Below are the code and all the weights of a small trained network. Each question names an input and a class and asks about switching units off, where a switched-off unit gives its printed mean instead of its output.

import numpy as np


def w(rows, s, z=0):
    codes = np.array(rows[::2]) - 128.0
    scale = np.full(codes.shape[1], s)
    scale[-1] = z or s
    return codes * scale


def f(y):
    return np.maximum(y, 0)


def log_softmax(a):
    a = a - a.max(-1, keepdims=True)
    return a - np.log(np.exp(a).sum(-1, keepdims=True))


def net(x, mask):
    res = np.array(x, float).reshape(1, 5) / 4 @ E
    y = f(res @ A[0][:, :-1].T + A[0][:, -1])
    res = res + np.where(mask, y, B[0][:, -1]) @ B[0][:, :-1]
    return log_softmax(res[-1] @ U[:, :-1].T + U[:, -1])


A, B = {}, {}
E = w([
[255,111,160,156,91,194,96,135,98],'x0',
[61,44,148,88,45,61,161,215,249],'x1',
[50,103,163,44,159,87,98,86,130],'x2',
[93,96,96,100,214,186,113,218,137],'x3',
[126,62,237,188,189,109,133,178,126],'x4',
],0.0074)
A[0] = w([
[185,30,133,178,118,182,120,189,67,225],'n0',
[155,148,34,87,144,176,152,106,1,254],'n1',
[144,153,123,73,79,90,92,109,125,163],'n2',
[75,145,122,124,187,108,150,203,106,219],'n3',
[136,111,218,109,146,47,103,125,139,186],'n4',
[147,128,112,102,76,127,133,127,138,99],'n5',
[116,160,97,137,126,70,197,111,111,214],'n6',
[208,94,138,152,149,202,143,100,70,100],'n7',
[168,116,150,76,127,220,37,102,115,125],'n8',
[67,58,175,82,165,149,139,160,77,139],'n9',
],0.0091,0.0023)
B[0] = w([
[167,130,145,175,124,189,181,156,133,218],'n0',
[89,149,181,52,77,51,170,144,136,255],'n1',
[121,71,124,143,137,167,144,10,115,172],'n2',
[98,103,166,111,151,115,103,155,147,199],'n3',
[134,124,174,92,148,166,168,104,185,192],'n4',
[134,153,79,148,125,174,106,109,164,155],'n5',
[88,91,146,93,111,88,107,108,153,176],'n6',
[140,122,170,167,125,132,119,134,74,219],'n7',
[143,180,151,142,77,129,203,117,106,194],'n8',
[166,129,154,73,159,123,114,87,149,195],'n9',
],0.011,0.0098)
U = w([
[218,107,216,187,166,186,76,141,132,56],'0',
[193,166,72,105,85,135,61,43,160,46],'1',
[143,78,169,156,102,128,104,211,139,107],'2',
[130,125,162,88,200,81,56,80,143,254],'3',
[172,223,164,139,112,113,90,108,1,46],'4',
],0.0075,0.0024)

Each question gives the input, the list of numbers given to net, and the class t.
The units are the neurons (one row each of A and B). Each row of codes is followed by its name. A weight is (code - 128) times the scale printed after its matrix; where a second scale follows, it is the last column's (A, B and U).
mask holds one flag per neuron, in row order. A switched-off neuron (its flag False) gives its mean, the last column of its row in B, instead of its output. The means were averaged over made-up inputs and are rounded, as every weight is.
A unit's drop is (log p(t) with every unit on - log p(t) with that unit switched off) / (log p(t) with every unit on - log p(t) with every unit switched off).
The circuit of an input: a set's keep is (log p(t) with only the set's units on - log p(t) with every unit switched off) / (log p(t) with every unit on - log p(t) with every unit switched off). Starting from all 10 units, units are removed one at a time, each time the one whose removal leaves the highest keep (on an exact tie, the one counted first), for as long as the keep stays at least 0.8.
circuit, biggest first: the units of the circuit, biggest drop first
k most important neurons: the k neurons with the biggest drops, biggest first
drop when u is switched off: that unit's drop, to one decimal
input [5,5,4,0,5], class 0: circuit, biggest first => (n1 n4)
input [-7,-6,3,-6,-8], class 3: circuit, biggest first => (n1 n6)
input [8,8,-1,0,-5], class 1: circuit, biggest first => (n5 n7)
input [7,-4,8,4,-2], class 4: circuit, biggest first => (n8)
input [-5,8,0,0,6], class 3: circuit, biggest first => (n9 n0)
input [0,-8,1,6,3], class 4: circuit, biggest first => (n1 n8)
input [6,6,0,2,-4], class 1: 3 most important neurons => (n7 n5 n3)
input [7,8,7,-4,3], class 0: circuit, biggest first => (n1 n4)
input [5,8,-3,-2,4], class 0: circuit, biggest first => (n1 n0)
input [-6,7,-8,-2,-6], class 1: circuit, biggest first => (n5 n1 n7)
input [6,6,3,0,7], class 0: 2 most important neurons => (n1 n0)
input [-8,8,-4,0,7], class 3: 2 most important neurons => (n9 n0)
input [7,-5,-4,0,2], class 4: drop when n4 is switched off => 0.1
input [-1,8,7,7,6], class 3: circuit, biggest first => (n9)
input [6,-3,4,5,1], class 4: drop when n1 is switched off => 0.1
input [0,6,-4,6,8], class 0: drop when n0 is switched off => 0.3
input [-4,7,-3,-7,2], class 1: drop when n1 is switched off => 0.3
